Here is a tiny trained network, its code and every weight. The questions are about switching its units off for an input and a target symbol, where a switched-off unit gives its printed mean instead of its output.

import numpy as np


def w(rows, s, z=0):
    codes = np.array(rows[::2]) - 128.0
    scale = np.full(codes.shape[1], s)
    scale[-1] = z or s
    return codes * scale


def norm(h):
    return h / np.sqrt((h * h).mean(-1, keepdims=True) + 1e-5)


def f(y):
    return np.maximum(y, 0)


def softmax(a):
    e = np.exp(a - a.max(-1, keepdims=True))
    return e / e.sum(-1, keepdims=True)


def log_softmax(a):
    a = a - a.max(-1, keepdims=True)
    return a - np.log(np.exp(a).sum(-1, keepdims=True))


def net(x, mask):
    ids = ['ΘΞΣΩαβγζηλμτψ'.index(c) for c in x.split()]
    T = len(ids)
    res = E[ids] + P[:T]
    u = 0
    for l in range(2):
        q, k, v = (norm(res) @ M[l].T for M in (Q, K, V))
        z = softmax(np.where(np.tri(T) > 0, q @ k.T / 2**0.5, -1e9)) @ v
        res = res + np.where(mask[u], z, O[l][:, -1]) @ O[l][:, :-1]
        u += 1
        y = f(norm(res) @ A[l][:, :-1].T + A[l][:, -1])
        res = res + np.where(mask[u : u + 12], y, B[l][:, -1]) @ B[l][:, :-1]
        u += 12
    return log_softmax(norm(res)[-1] @ U[:, :-1].T + U[:, -1])


Q, K, V, O, A, B = {}, {}, {}, {}, {}, {}
E = w([
[59,120,194,78,145,142,92,167],'Θ',
[83,143,89,153,177,108,101,204],'Ξ',
[165,113,150,144,198,184,130,163],'Σ',
[57,117,127,92,73,93,47,116],'Ω',
[63,100,79,169,170,151,172,56],'α',
[176,122,191,243,92,149,157,127],'β',
[162,83,147,66,143,114,94,104],'γ',
[149,120,119,162,174,183,166,118],'ζ',
[130,43,162,109,129,37,129,146],'η',
[127,229,138,150,140,79,135,154],'λ',
[62,100,100,175,162,143,149,73],'μ',
[153,95,147,109,49,179,81,87],'τ',
[96,187,167,6,61,111,160,120],'ψ',
],0.019)
P = w([
[143,205,89,18,240,111,87,69],'0',
[222,37,127,105,162,3,152,102],'1',
[206,30,169,139,113,4,131,120],'2',
[178,33,176,159,92,27,123,121],'3',
[166,42,175,166,72,54,127,131],'4',
[152,53,165,170,63,81,134,128],'5',
[131,60,157,176,49,103,145,123],'6',
[127,68,151,178,42,133,146,128],'7',
[121,78,159,183,25,153,147,143],'8',
[119,79,144,185,23,188,159,150],'9',
[98,81,143,175,32,204,159,140],'10',
],0.0053)
Q[0] = w([
[53,128,122,77,85,70,102,144],'0.h1',
[152,171,183,88,78,52,1,175],'0.h1',
],0.0064)
K[0] = w([
[34,73,80,112,88,86,182,158],'0.h1',
[130,95,254,182,72,49,163,204],'0.h1',
],0.0051)
V[0] = w([
[71,63,98,186,225,42,78,143],'0.h1',
[156,57,216,107,15,2,254,190],'0.h1',
],0.0041)
O[0] = w([
[68,174,92,168,143,192,178,114,211],'0.h1',
[120,151,2,56,234,216,188,108,253],'0.h1',
],0.0083,0.0048)
A[0] = w([
[36,102,83,137,144,114,113,157,148],'0.n1',
[78,76,61,174,44,156,154,38,81],'0.n2',
[70,99,127,147,168,84,150,172,133],'0.n3',
[113,199,172,187,118,201,135,100,95],'0.n4',
[107,165,89,214,214,109,203,125,168],'0.n5',
[146,145,177,56,190,97,109,215,79],'0.n6',
[28,92,76,3,208,96,199,192,127],'0.n7',
[95,221,68,42,125,212,208,144,77],'0.n8',
[208,148,137,131,47,146,141,46,203],'0.n9',
[161,217,61,131,186,97,108,131,67],'0.n10',
[107,20,164,133,128,181,94,159,250],'0.n11',
[118,53,151,69,156,122,58,103,89],'0.n12',
],0.008,0.0025)
B[0] = w([
[247,211,119,150,55,162,83,253,172],'0.n1',
[212,113,165,80,181,128,156,109,162],'0.n2',
[91,90,64,138,167,178,71,176,165],'0.n3',
[100,64,85,144,172,19,134,112,151],'0.n4',
[85,134,216,132,142,138,133,168,190],'0.n5',
[88,158,167,66,155,127,152,106,157],'0.n6',
[54,180,105,133,127,131,89,159,250],'0.n7',
[132,74,26,139,179,96,213,170,194],'0.n8',
[61,148,71,7,224,200,69,148,149],'0.n9',
[228,201,87,154,177,70,141,124,153],'0.n10',
[126,120,94,203,72,98,158,50,184],'0.n11',
[118,206,66,146,155,108,220,74,163],'0.n12',
],0.0066,0.014)
Q[1] = w([
[106,118,191,254,119,137,127,61],'1.h1',
[27,190,5,57,149,158,111,183],'1.h1',
],0.0085)
K[1] = w([
[84,112,194,61,163,6,52,160],'1.h1',
[154,118,3,161,120,162,255,184],'1.h1',
],0.0082)
V[1] = w([
[121,215,170,95,53,128,249,160],'1.h1',
[54,90,245,117,6,2,30,104],'1.h1',
],0.007)
O[1] = w([
[90,101,159,102,1,23,171,171,144],'1.h1',
[150,169,49,117,202,196,192,205,2],'1.h1',
],0.0095,0.0096)
A[1] = w([
[110,124,35,104,156,112,85,135,178],'1.n1',
[116,90,119,163,184,149,139,185,138],'1.n2',
[181,154,71,147,178,157,182,110,100],'1.n3',
[110,46,178,103,105,109,173,160,122],'1.n4',
[162,91,175,83,83,115,166,73,95],'1.n5',
[142,129,110,39,133,114,217,40,107],'1.n6',
[117,152,109,161,78,118,115,76,161],'1.n7',
[91,148,126,100,64,192,175,245,86],'1.n8',
[159,81,70,186,113,47,183,153,90],'1.n9',
[158,127,2,111,142,102,173,145,134],'1.n10',
[168,89,125,115,150,209,51,64,2],'1.n11',
[98,167,155,97,65,151,85,134,189],'1.n12',
],0.011,0.0046)
B[1] = w([
[170,97,116,142,118,155,183,138,254],'1.n1',
[124,109,135,108,77,134,139,109,192],'1.n2',
[96,170,126,141,83,77,117,122,174],'1.n3',
[200,163,107,142,92,164,122,139,182],'1.n4',
[73,130,86,143,163,113,73,177,173],'1.n5',
[120,87,167,185,83,150,110,148,198],'1.n6',
[122,101,114,153,138,129,119,125,211],'1.n7',
[88,60,110,144,92,126,84,79,191],'1.n8',
[106,156,145,49,185,138,140,144,208],'1.n9',
[168,98,150,121,145,82,68,121,202],'1.n10',
[97,129,112,10,120,165,80,158,155],'1.n11',
[163,140,142,153,89,202,119,103,217],'1.n12',
],0.013,0.0076)
U = w([
[115,96,202,61,40,77,128,145,11],'Θ',
[124,116,195,147,122,149,203,87,172],'Ξ',
[113,189,155,149,87,51,131,108,253],'Σ',
[104,77,55,115,146,115,166,144,134],'Ω',
[8,188,119,118,114,150,145,94,154],'α',
[116,112,154,64,153,155,55,97,140],'β',
[150,98,189,166,156,165,138,142,194],'γ',
[137,163,76,135,167,165,112,95,175],'ζ',
[116,78,210,178,144,73,59,68,26],'η',
[138,144,152,105,109,174,177,169,196],'λ',
[140,169,90,207,143,131,171,96,90],'μ',
[211,160,80,130,85,86,77,64,130],'τ',
[103,141,130,168,120,123,67,227,17],'ψ',
],0.015,0.0045)

Each question gives the input, a string of symbols that net reads in full, and the target symbol t.
The units are the heads (2 rows each of Q, K, V and O) and the neurons (one row each of A and B). Each row of codes is followed by its name. A weight is (code - 128) times the scale printed after its matrix; where a second scale follows, it is the last column's (O, A, B and U).
mask holds one flag per unit, layer by layer, with each layer's heads first. A switched-off unit (its flag False) gives its mean, the last column of its rows in O or B, instead of its output. The means were averaged over made-up inputs and are rounded, as every weight is.
A unit's drop is (log p(t) with every unit on - log p(t) with that unit switched off) / (log p(t) with every unit on - log p(t) with every unit switched off).
The circuit of an input: a set's keep is (log p(t) with only the set's units on - log p(t) with every unit switched off) / (log p(t) with every unit on - log p(t) with every unit switched off). Starting from the 12 units with the biggest drops (on a tie, the unit counted first), units are removed one at a time, each time the one whose removal leaves the highest keep (on an exact tie, the one counted first), for as long as the keep stays at least 0.8.
units of the circuit, in order: the units of the circuit, biggest drop first
unit that matters most: the unit with the biggest drop
top k neurons: the k neurons with the biggest drops, biggest first
k most important neurons of layer l: the k neurons of layer l with the biggest drops, biggest first
input μ λ Θ Σ η λ λ ζ Θ ψ Σ, target μ: top 3 neurons	[0.n8; 1.n3; 0.n11]
input η γ μ γ λ ψ Σ, target η: units of the circuit, in order	[1.h1]
input Ω λ β γ ψ β, target Ω: top 2 neurons	[0.n7; 0.n8]
input η Θ η λ η Ξ Ω Ω Θ β, target η: units of the circuit, in order	[0.h1; 0.n4; 1.h1]
input η γ ψ η γ η τ η η α, target η: units of the circuit, in order	[0.h1; 1.h1]
input α Σ α Θ η, target Ω: units of the circuit, in order	[0.h1; 0.n3]
input Θ λ γ, target η: units of the circuit, in order	[1.n6; 0.n1]
input λ Σ λ Ξ λ λ Ω, target τ: units of the circuit, in order	[0.n1; 0.n5; 0.n2]
input α Ξ α λ λ Θ μ Θ Ξ β, target α: 3 most important neurons of layer 1	[1.n3; 1.n1; 1.n11]
input λ γ λ μ γ λ Ω η Σ, target λ: 2 most important neurons of layer 0	[0.n12; 0.n10]
input β ζ γ Σ, target β: top 4 neurons	[1.n11; 0.n12; 0.n9; 0.n4]
input μ Θ Ξ α Σ ψ α, target μ: top 2 neurons	[0.n8; 1.n3]
input ψ τ λ η ζ, target ψ: top 2 neurons	[1.n5; 0.n7]
input α ψ β Ω η λ β, target α: 4 most important neurons of layer 1	[1.n3; 1.n11; 1.n1; 1.n2]
input α μ Ξ μ, target α: 3 most important neurons of layer 1	[1.n3; 1.n10; 1.n1]
input γ ψ Σ μ η γ Θ μ λ η ζ, target γ: unit that matters most	0.n12
input Ω ψ Θ, target α: top 3 neurons	[0.n7; 0.n12; 0.n6]
input Ξ η τ Θ Ξ η λ ζ, target Ξ: top 3 neurons	[0.n1; 0.n8; 0.n7]
input Ω μ Ξ ψ ψ η β, target Ω: top 3 neurons	[0.n8; 0.n7; 0.n9]
input Θ η Θ Σ α, target Θ: top neuron	[0.n2]
input Σ λ Ω Θ μ η η α, target Σ: top 3 neurons	[1.n3; 0.n2; 0.n8]
input Ξ η μ α, target Ξ: top 4 neurons	[0.n7; 0.n2; 0.n5; 0.n10]
input η μ Θ η Ξ ψ α η Ω, target τ: top 4 neurons	[0.n1; 0.n5; 0.n8; 0.n2]
input ψ Ω Σ, target ψ: top 2 neurons	[0.n12; 1.n5]
input Ω Θ ψ τ ψ η β η γ, target η: 2 most important neurons of layer 0	[0.n12; 0.n8]
input α λ λ Ω γ η, target Ω: 4 most important neurons of layer 0	[0.n1; 0.n5; 0.n12; 0.n3]
